Here is a tiny trained network, its code and every weight. The questions are about switching its units off for an input and a class, where a switched-off unit gives its printed mean instead of its output.

import numpy as np


def w(rows, s, z=0):
    codes = np.array(rows[::2]) - 128.0
    scale = np.full(codes.shape[1], s)
    scale[-1] = z or s
    return codes * scale


def f(y):
    return y / 2 * (1 + np.tanh(0.7978845608 * (y + 0.044715 * y**3)))


def log_softmax(a):
    a = a - a.max(-1, keepdims=True)
    return a - np.log(np.exp(a).sum(-1, keepdims=True))


def net(x, mask):
    res = np.array(x, float).reshape(1, 4) / 4 @ E
    y = f(res @ A[0][:, :-1].T + A[0][:, -1])
    res = res + np.where(mask, y, B[0][:, -1]) @ B[0][:, :-1]
    return log_softmax(res[-1] @ U[:, :-1].T + U[:, -1])


A, B = {}, {}
E = w([
[165,116,133,90,120,214,50,154,91,151],'x0',
[153,215,122,141,211,122,156,138,129,104],'x1',
[137,68,4,110,164,112,137,197,166,116],'x2',
[75,56,147,76,143,99,160,102,74,51],'x3',
],0.013)
A[0] = w([
[149,175,134,149,187,65,212,128,143,104,159],'neuron 0',
[107,162,38,185,167,40,217,188,145,129,103],'neuron 1',
[145,113,75,44,110,171,74,176,136,112,156],'neuron 2',
[46,94,169,93,140,101,116,76,100,80,45],'neuron 3',
[129,119,87,172,218,68,206,160,225,119,139],'neuron 4',
[140,190,128,174,156,77,216,133,129,70,81],'neuron 5',
[162,220,154,197,177,176,118,92,98,142,140],'neuron 6',
[165,63,105,125,116,169,97,188,108,109,34],'neuron 7',
[153,146,77,145,126,131,99,214,150,179,1],'neuron 8',
[108,139,184,98,103,97,176,115,123,137,23],'neuron 9',
[115,208,119,178,174,78,223,123,147,79,146],'neuron 10',
[106,139,201,129,134,99,132,72,83,132,5],'neuron 11',
[134,112,121,140,110,107,106,153,151,163,171],'neuron 12',
[167,99,63,107,192,141,120,164,128,114,150],'neuron 13',
[170,153,127,132,122,150,78,143,160,199,104],'neuron 14',
[182,126,19,83,181,151,108,232,140,129,159],'neuron 15',
[109,143,151,111,93,104,150,152,116,167,46],'neuron 16',
[169,115,27,90,198,173,99,255,175,116,165],'neuron 17',
[137,156,135,169,116,132,108,50,108,159,49],'neuron 18',
[96,75,144,109,133,96,154,102,106,80,80],'neuron 19',
[181,185,116,211,94,190,101,155,187,187,149],'neuron 20',
[172,225,185,120,133,161,112,123,132,136,108],'neuron 21',
[114,175,139,104,154,178,114,116,116,149,113],'neuron 22',
[64,81,111,121,130,37,231,85,132,70,122],'neuron 23',
[77,30,84,107,84,111,140,156,140,104,44],'neuron 24',
[46,110,115,93,118,10,199,110,136,56,127],'neuron 25',
[88,102,176,85,133,106,133,87,91,66,52],'neuron 26',
[171,235,199,177,164,154,124,144,132,140,152],'neuron 27',
[118,129,130,130,127,146,124,124,151,109,124],'neuron 28',
[165,172,134,157,126,164,83,134,208,186,41],'neuron 29',
],0.0096,0.003)
B[0] = w([
[166,154,153,91,152,64,50,97,167,112,192],'neuron 0',
[173,61,80,151,72,73,131,61,187,170,223],'neuron 1',
[117,147,150,137,136,171,162,171,105,119,194],'neuron 2',
[82,120,168,176,103,120,95,125,132,169,189],'neuron 3',
[167,63,80,131,74,64,129,91,191,155,222],'neuron 4',
[121,137,162,99,154,80,63,115,155,105,185],'neuron 5',
[154,165,162,103,151,163,151,138,109,51,198],'neuron 6',
[133,149,150,131,134,189,135,140,92,83,174],'neuron 7',
[89,122,131,146,125,106,122,151,90,152,184],'neuron 8',
[118,151,154,116,143,142,101,131,132,109,152],'neuron 9',
[133,145,158,89,157,94,63,130,157,88,204],'neuron 10',
[121,144,151,119,136,102,63,142,112,115,172],'neuron 11',
[123,132,102,151,85,140,147,150,131,136,150],'neuron 12',
[135,155,135,101,171,109,122,201,110,114,193],'neuron 13',
[130,109,122,136,90,185,163,119,104,131,184],'neuron 14',
[74,166,143,114,157,77,93,211,119,128,239],'neuron 15',
[129,140,113,106,142,137,125,139,135,113,130],'neuron 16',
[73,183,123,127,180,106,73,192,78,116,252],'neuron 17',
[129,144,85,109,140,142,151,147,134,128,154],'neuron 18',
[122,93,160,167,83,146,143,109,141,151,181],'neuron 19',
[99,87,117,166,79,152,187,146,89,153,219],'neuron 20',
[143,144,114,111,136,171,155,163,97,95,188],'neuron 21',
[125,135,121,128,125,184,128,144,117,110,155],'neuron 22',
[244,109,104,83,104,161,141,91,147,68,225],'neuron 23',
[168,171,144,72,154,156,138,167,112,103,197],'neuron 24',
[239,100,115,73,91,136,164,80,152,69,224],'neuron 25',
[101,135,141,161,97,112,90,129,134,168,185],'neuron 26',
[168,151,135,67,155,158,153,137,120,89,206],'neuron 27',
[130,138,124,135,141,129,133,113,121,139,128],'neuron 28',
[122,112,140,178,80,156,150,138,102,161,190],'neuron 29',
],0.011,0.017)
U = w([
[154,99,127,110,123,90,90,64,170,115,117],'0',
[108,124,106,149,251,114,181,75,160,158,2],'1',
[108,92,77,155,112,91,136,151,139,170,123],'2',
[121,170,139,91,188,131,100,174,114,97,135],'3',
[167,112,125,114,108,180,195,120,126,108,147],'4',
[110,127,84,166,246,110,170,63,137,138,11],'5',
[72,126,143,164,120,143,109,154,104,148,129],'6',
],0.015,0.016)

Each question gives the input, the list of numbers given to net, and the class t.
The units are the neurons (one row each of A and B). Each row of codes is followed by its name. A weight is (code - 128) times the scale printed after its matrix; where a second scale follows, it is the last column's (A, B and U).
mask holds one flag per neuron, in row order. A switched-off neuron (its flag False) gives its mean, the last column of its row in B, instead of its output. The means were averaged over made-up inputs and are rounded, as every weight is.
A unit's drop is (log p(t) with every unit on - log p(t) with that unit switched off) / (log p(t) with every unit on - log p(t) with every unit switched off).
The circuit of an input: a set's keep is (log p(t) with only the set's units on - log p(t) with every unit switched off) / (log p(t) with every unit on - log p(t) with every unit switched off). Starting from the 12 units with the biggest drops (on a tie, the unit counted first), units are removed one at a time, each time the one whose removal leaves the highest keep (on an exact tie, the one counted first), for as long as the keep stays at least 0.8.
units of the circuit, in order: the units of the circuit, biggest drop first
most important unit: the unit with the biggest drop
top k neurons: the k neurons with the biggest drops, biggest first
drop of u: that unit's drop, to one decimal
input [6,-2,-1,-7], class 4: units of the circuit, in order : [neuron 14]
input [-4,-1,-3,-4], class 4: top 4 neurons : [neuron 17; neuron 15; neuron 13; neuron 20]
input [0,-5,-4,-1], class 6: units of the circuit, in order : [neuron 25; neuron 23]
input [2,1,-8,6], class 6: units of the circuit, in order : [neuron 3; neuron 26]
input [-1,0,7,5], class 0: top 4 neurons : [neuron 1; neuron 4; neuron 25; neuron 23]
input [1,1,8,-5], class 2: top 2 neurons : [neuron 1; neuron 4]
input [-1,6,7,-8], class 2: top 3 neurons : [neuron 1; neuron 4; neuron 20]
input [-2,-4,8,-3], class 2: top 3 neurons : [neuron 1; neuron 4; neuron 6]
input [1,-1,8,-7], class 6: top 2 neurons : [neuron 17; neuron 15]
input [7,7,-8,0], class 4: top 3 neurons : [neuron 17; neuron 15; neuron 10]
input [6,0,3,-6], class 6: top 2 neurons : [neuron 20; neuron 29]
input [-2,7,5,-1], class 0: top 2 neurons : [neuron 1; neuron 4]
input [5,-7,-3,-2], class 4: top 3 neurons : [neuron 17; neuron 15; neuron 3]
input [-6,2,6,-7], class 2: most important unit : neuron 20
input [2,-1,-5,5], class 6: drop of neuron 1 : 0.2
input [1,-1,-8,6], class 6: drop of neuron 4 : 0.3
input [7,-7,-8,-7], class 4: drop of neuron 15 : 0.0
input [-1,-5,-6,0], class 6: drop of neuron 1 : 0.1
